Here is a tiny trained network, its code and every weight. The questions are about switching its units off for an input and a target symbol, where a switched-off unit gives its printed mean instead of its output.

import numpy as np


def w(rows, s, z=0):
    codes = np.array(rows[::2]) - 128.0
    scale = np.full(codes.shape[1], s)
    scale[-1] = z or s
    return codes * scale


def norm(h):
    return h / np.sqrt((h * h).mean(-1, keepdims=True) + 1e-5)


def softmax(a):
    e = np.exp(a - a.max(-1, keepdims=True))
    return e / e.sum(-1, keepdims=True)


def log_softmax(a):
    a = a - a.max(-1, keepdims=True)
    return a - np.log(np.exp(a).sum(-1, keepdims=True))


def net(x, mask):
    ids = ['αβγδζηλμξπσφψω'.index(c) for c in x.split()]
    T = len(ids)
    res = E[ids] + P[:T]
    u = 0
    for l in range(2):
        r = norm(res)
        for j in range(3):
            rows = slice(2 * j, 2 * j + 2)
            q, k, v = (r @ M[l][rows].T for M in (Q, K, V))
            z = softmax(np.where(np.tri(T) > 0, q @ k.T / 2**0.5, -1e9)) @ v
            o = O[l][rows]
            res = res + np.where(mask[u + j], z, o[:, -1]) @ o[:, :-1]
        u += 3
    return log_softmax(norm(res)[-1] @ U[:, :-1].T + U[:, -1])


Q, K, V, O = {}, {}, {}, {}
E = w([
[130,118,123],'α',
[106,93,113],'β',
[118,90,122],'γ',
[124,116,108],'δ',
[103,105,109],'ζ',
[125,106,146],'η',
[117,107,105],'λ',
[89,90,118],'μ',
[109,115,144],'ξ',
[118,107,153],'π',
[165,150,134],'σ',
[240,177,108],'φ',
[122,105,152],'ψ',
[83,252,204],'ω',
],0.012)
P = w([
[156,181,156],'0',
[144,4,88],'1',
[135,22,111],'2',
[126,42,122],'3',
[120,41,122],'4',
[112,55,143],'5',
[101,62,141],'6',
[100,57,153],'7',
[95,69,159],'8',
[98,58,163],'9',
[110,55,171],'10',
],0.0038)
Q[0] = w([
[177,64,162],'L0H1',
[170,51,86],'L0H1',
[153,2,102],'L0H2',
[138,48,176],'L0H2',
[89,204,51],'L0H3',
[136,76,244],'L0H3',
],0.0089)
K[0] = w([
[110,189,151],'L0H1',
[132,179,112],'L0H1',
[182,94,42],'L0H2',
[180,81,118],'L0H2',
[77,154,43],'L0H3',
[136,82,251],'L0H3',
],0.012)
V[0] = w([
[2,187,142],'L0H1',
[115,88,43],'L0H1',
[124,184,133],'L0H2',
[102,217,96],'L0H2',
[65,119,3],'L0H3',
[203,179,172],'L0H3',
],0.0051)
O[0] = w([
[70,125,198,99],'L0H1',
[228,84,157,153],'L0H1',
[194,144,197,34],'L0H2',
[224,175,212,1],'L0H2',
[251,12,242,77],'L0H3',
[164,254,42,58],'L0H3',
],0.004,0.0029)
Q[1] = w([
[255,142,145],'L1H1',
[199,121,119],'L1H1',
[73,68,180],'L1H2',
[139,214,182],'L1H2',
[145,74,114],'L1H3',
[127,62,101],'L1H3',
],0.017)
K[1] = w([
[254,87,78],'L1H1',
[191,126,99],'L1H1',
[162,47,199],'L1H2',
[107,227,155],'L1H2',
[138,171,183],'L1H3',
[143,190,194],'L1H3',
],0.014)
V[1] = w([
[168,254,229],'L1H1',
[115,130,161],'L1H1',
[90,119,79],'L1H2',
[145,145,214],'L1H2',
[123,58,159],'L1H3',
[161,144,88],'L1H3',
],0.0089)
O[1] = w([
[95,191,222,3],'L1H1',
[75,137,125,136],'L1H1',
[214,200,170,186],'L1H2',
[84,50,116,57],'L1H2',
[74,246,141,142],'L1H3',
[253,83,49,109],'L1H3',
],0.0054,0.0052)
U = w([
[92,107,104,21],'α',
[195,5,167,175],'β',
[179,80,163,113],'γ',
[101,77,53,71],'δ',
[79,224,21,49],'ζ',
[78,195,255,255],'η',
[159,109,70,161],'λ',
[127,127,93,44],'μ',
[114,206,23,61],'ξ',
[93,56,109,65],'π',
[103,67,177,80],'σ',
[94,20,96,107],'φ',
[164,208,35,199],'ψ',
[247,132,151,244],'ω',
],0.0086,0.0057)

Each question gives the input, a string of symbols that net reads in full, and the target symbol t.
The units are the heads (2 rows each of Q, K, V and O). Each row of codes is followed by its name. A weight is (code - 128) times the scale printed after its matrix; where a second scale follows, it is the last column's (O and U).
mask holds one flag per head, layer by layer. A switched-off head (its flag False) gives its mean, the last column of its rows in O, instead of its output. The means were averaged over made-up inputs and are rounded, as every weight is.
A unit's drop is (log p(t) with every unit on - log p(t) with that unit switched off) / (log p(t) with every unit on - log p(t) with every unit switched off).
The circuit of an input: a set's keep is (log p(t) with only the set's units on - log p(t) with every unit switched off) / (log p(t) with every unit on - log p(t) with every unit switched off). Starting from all 6 units, units are removed one at a time, each time the one whose removal leaves the highest keep (on an exact tie, the one counted first), for as long as the keep stays at least 0.8.
circuit, biggest first: the units of the circuit, biggest drop first
most important unit: the unit with the biggest drop
which heads matter: for each layer, one digit per head in row order, 1 if its drop is at least 0.15 and else 0, layers parted by /
drop of u: that unit's drop, to one decimal
input ξ π μ δ ζ ξ σ β α λ π, target η: most important unit -> L0H1
input π ω λ β π ω σ, target η: which heads matter -> 100 / 100
input ξ μ ω ω α λ, target η: which heads matter -> 000 / 110
input β ξ ω ω η σ, target η: circuit, biggest first -> L0H1, L1H1
input ξ ξ λ ω β ζ, target η: which heads matter -> 000 / 110
input π φ ψ π, target ψ: circuit, biggest first -> L0H3, L1H2
input λ β σ γ λ β λ ω δ β, target η: which heads matter -> 000 / 100
input π ω λ β, target η: which heads matter -> 000 / 110
input ξ λ π ψ σ λ λ α, target η: circuit, biggest first -> L1H1, L0H2
input ξ ψ δ φ ξ, target η: which heads matter -> 110 / 110
input γ ω λ, target η: which heads matter -> 000 / 100
input ξ π λ β μ σ ψ η, target η: which heads matter -> 110 / 110
input π η π λ λ ξ ξ ω ξ ω μ, target η: drop of L1H2 -> 0.3
input σ ψ ξ π φ ω ζ, target η: drop of L1H1 -> 1.2
input ξ ζ π ω π ω π π α, target η: circuit, biggest first -> L1H1
input ξ λ λ β π λ ξ ω σ δ, target η: drop of L1H1 -> 0.8
input ξ ξ π, target η: circuit, biggest first -> L1H1, L0H2
